Below are the code and all the weights of a small trained network. Each question names an input and a target symbol and asks about switching units off, where a switched-off unit gives its printed mean instead of its output.

import numpy as np


def w(rows, s, z=0):
    codes = np.array(rows[::2]) - 128.0
    scale = np.full(codes.shape[1], s)
    scale[-1] = z or s
    return codes * scale


def f(y):
    return np.maximum(y, 0)


def softmax(a):
    e = np.exp(a - a.max(-1, keepdims=True))
    return e / e.sum(-1, keepdims=True)


def log_softmax(a):
    a = a - a.max(-1, keepdims=True)
    return a - np.log(np.exp(a).sum(-1, keepdims=True))


def net(x, mask):
    ids = ['γζηξστφψ'.index(c) for c in x.split()]
    T = len(ids)
    res = E[ids] + P[:T]
    u = 0
    for l in range(2):
        q, k, v = (res @ M[l].T for M in (Q, K, V))
        z = softmax(np.where(np.tri(T) > 0, q @ k.T / 4**0.5, -1e9)) @ v
        res = res + np.where(mask[u], z, O[l][:, -1]) @ O[l][:, :-1]
        u += 1
        y = f(res @ A[l][:, :-1].T + A[l][:, -1])
        res = res + np.where(mask[u : u + 16], y, B[l][:, -1]) @ B[l][:, :-1]
        u += 16
    return log_softmax(res[-1] @ U[:, :-1].T + U[:, -1])


Q, K, V, O, A, B = {}, {}, {}, {}, {}, {}
E = w([
[141,105,84,184],'γ',
[107,151,120,147],'ζ',
[129,127,170,16],'η',
[139,181,130,91],'ξ',
[148,252,164,140],'σ',
[159,133,126,140],'τ',
[192,46,76,158],'φ',
[182,122,153,117],'ψ',
],0.015)
P = w([
[98,150,164,142],'0',
[88,130,133,136],'1',
[4,49,245,148],'2',
[76,100,72,74],'3',
[3,31,238,117],'4',
[73,70,39,43],'5',
],0.0042)
Q[0] = w([
[91,29,250,241],'L0H1',
[212,175,84,105],'L0H1',
[64,75,125,91],'L0H1',
[64,85,151,103],'L0H1',
],0.019)
K[0] = w([
[110,107,142,5],'L0H1',
[176,138,132,172],'L0H1',
[82,78,158,84],'L0H1',
[75,92,156,78],'L0H1',
],0.029)
V[0] = w([
[99,97,181,106],'L0H1',
[158,157,107,162],'L0H1',
[107,107,254,189],'L0H1',
[133,123,201,167],'L0H1',
],0.0073)
O[0] = w([
[54,41,154,192,108],'L0H1',
[236,217,68,48,193],'L0H1',
[115,26,3,49,254],'L0H1',
[163,89,65,91,230],'L0H1',
],0.0035,0.00088)
A[0] = w([
[163,99,135,155,69],'L0N1',
[126,106,138,94,87],'L0N2',
[193,66,131,125,65],'L0N3',
[126,141,111,154,59],'L0N4',
[164,134,29,224,164],'L0N5',
[107,36,173,233,122],'L0N6',
[93,135,236,102,90],'L0N7',
[151,228,214,219,1],'L0N8',
[161,145,3,213,41],'L0N9',
[119,92,166,34,17],'L0N10',
[68,177,53,170,103],'L0N11',
[88,132,184,166,163],'L0N12',
[87,59,121,135,40],'L0N13',
[132,133,214,152,147],'L0N14',
[135,124,118,145,119],'L0N15',
[108,65,211,237,20],'L0N16',
],0.011,0.0066)
B[0] = w([
[139,72,103,126,137],'L0N1',
[132,129,108,175,141],'L0N2',
[110,53,94,85,165],'L0N3',
[115,101,151,102,128],'L0N4',
[103,70,239,233,255],'L0N5',
[50,156,22,150,228],'L0N6',
[130,191,101,168,223],'L0N7',
[113,31,5,78,204],'L0N8',
[135,217,15,107,176],'L0N9',
[153,145,89,250,161],'L0N10',
[100,94,168,57,178],'L0N11',
[95,128,116,58,234],'L0N12',
[187,115,133,90,141],'L0N13',
[159,143,117,60,233],'L0N14',
[130,125,118,143,138],'L0N15',
[189,148,210,229,153],'L0N16',
],0.021,0.0026)
Q[1] = w([
[134,137,160,140],'L1H1',
[130,127,134,164],'L1H1',
[124,88,187,255],'L1H1',
[146,165,155,117],'L1H1',
],0.038)
K[1] = w([
[119,132,124,99],'L1H1',
[137,146,141,103],'L1H1',
[127,152,138,3],'L1H1',
[76,144,109,139],'L1H1',
],0.039)
V[1] = w([
[184,130,51,224],'L1H1',
[130,61,102,143],'L1H1',
[255,120,130,111],'L1H1',
[169,61,144,103],'L1H1',
],0.0035)
O[1] = w([
[143,114,76,251,194],'L1H1',
[80,92,139,183,187],'L1H1',
[171,218,98,74,4],'L1H1',
[96,153,133,165,97],'L1H1',
],0.0033,0.0024)
A[1] = w([
[139,182,124,139,78],'L1N1',
[105,211,156,198,69],'L1N2',
[126,134,153,125,13],'L1N3',
[122,236,138,133,153],'L1N4',
[102,139,187,146,93],'L1N5',
[132,191,156,147,142],'L1N6',
[159,112,170,127,60],'L1N7',
[130,122,139,125,55],'L1N8',
[202,138,141,133,110],'L1N9',
[139,127,125,127,2],'L1N10',
[102,166,190,105,148],'L1N11',
[232,160,249,184,56],'L1N12',
[244,83,187,124,159],'L1N13',
[105,184,136,129,117],'L1N14',
[146,234,146,129,12],'L1N15',
[138,125,127,125,65],'L1N16',
],0.013,0.0087)
B[1] = w([
[105,136,111,107,151],'L1N1',
[94,188,110,102,216],'L1N2',
[132,131,117,118,128],'L1N3',
[222,82,148,150,254],'L1N4',
[91,150,127,91,169],'L1N5',
[138,119,111,159,188],'L1N6',
[141,101,98,118,130],'L1N7',
[114,112,131,154,128],'L1N8',
[123,127,109,100,142],'L1N9',
[127,124,178,126,128],'L1N10',
[106,107,178,125,204],'L1N11',
[132,103,153,229,153],'L1N12',
[126,251,153,100,179],'L1N13',
[142,93,113,130,185],'L1N14',
[45,174,102,135,159],'L1N15',
[88,183,84,137,128],'L1N16',
],0.029,0.0052)
U = w([
[43,211,130,129,88],'γ',
[54,157,222,78,128],'ζ',
[155,229,96,167,27],'η',
[192,152,199,114,255],'ξ',
[103,165,84,38,155],'σ',
[105,213,204,171,87],'τ',
[62,121,133,193,76],'φ',
[137,255,178,62,116],'ψ',
],0.0047,0.0055)

Each question gives the input, a string of symbols that net reads in full, and the target symbol t.
The units are the heads (4 rows each of Q, K, V and O) and the neurons (one row each of A and B). Each row of codes is followed by its name. A weight is (code - 128) times the scale printed after its matrix; where a second scale follows, it is the last column's (O, A, B and U).
mask holds one flag per unit, layer by layer, with each layer's heads first. A switched-off unit (its flag False) gives its mean, the last column of its rows in O or B, instead of its output. The means were averaged over made-up inputs and are rounded, as every weight is.
A unit's drop is (log p(t) with every unit on - log p(t) with that unit switched off) / (log p(t) with every unit on - log p(t) with every unit switched off).
The circuit of an input: a set's keep is (log p(t) with only the set's units on - log p(t) with every unit switched off) / (log p(t) with every unit on - log p(t) with every unit switched off). Starting from the 12 units with the biggest drops (on a tie, the unit counted first), units are removed one at a time, each time the one whose removal leaves the highest keep (on an exact tie, the one counted first), for as long as the keep stays at least 0.8.
units of the circuit, in order: the units of the circuit, biggest drop first
unit that matters most: the unit with the biggest drop
top k neurons: the k neurons with the biggest drops, biggest first
k most important neurons of layer l: the k neurons of layer l with the biggest drops, biggest first
drop of u: that unit's drop, to one decimal
input σ ψ σ σ ξ σ, target ξ: units of the circuit, in order : (L1N4)
input η ξ ζ σ η, target η: units of the circuit, in order : (L0N10; L0N7; L1N4; L1N2)
input ξ σ σ φ, target φ: units of the circuit, in order : (L0N5; L0N6)
input φ ξ φ γ ψ ψ, target ψ: units of the circuit, in order : (L0N6; L1N13)
input ξ ξ φ, target φ: units of the circuit, in order : (L0N6; L0N5)
input τ ξ σ η τ, target η: top 2 neurons : (L0N6; L1N4)
input τ σ ζ, target σ: 3 most important neurons of layer 0 : (L0N6; L0N5; L0N12)
input τ η ζ, target η: 3 most important neurons of layer 1 : (L1N4; L1N2; L1N6)
input ζ φ ξ τ, target τ: 4 most important neurons of layer 0 : (L0N6; L0N8; L0N5; L0N12)
input η σ ψ, target η: top 2 neurons : (L0N6; L0N16)
input ξ γ ξ ξ ξ, target ξ: 3 most important neurons of layer 0 : (L0N7; L0N8; L0N5)
input ψ σ ξ, target ξ: 2 most important neurons of layer 1 : (L1N4; L1N2)
input ξ τ ζ, target ξ: 2 most important neurons of layer 1 : (L1N4; L1N2)
input τ ξ σ τ ξ γ, target γ: top 4 neurons : (L0N5; L0N9; L1N2; L0N8)
input σ γ ψ, target σ: unit that matters most : L0N5
input γ ψ ψ σ ψ η, target η: 2 most important neurons of layer 1 : (L1N2; L1N4)
input σ ψ ψ, target σ: 3 most important neurons of layer 0 : (L0N5; L0N6; L0N3)
input ξ σ σ ξ τ ζ, target ζ: drop of L0N11 : 0.3
input ξ ψ τ γ, target γ: drop of L0N9 : 0.5
input σ τ φ γ τ ψ, target ψ: drop of L0N13 : -0.1
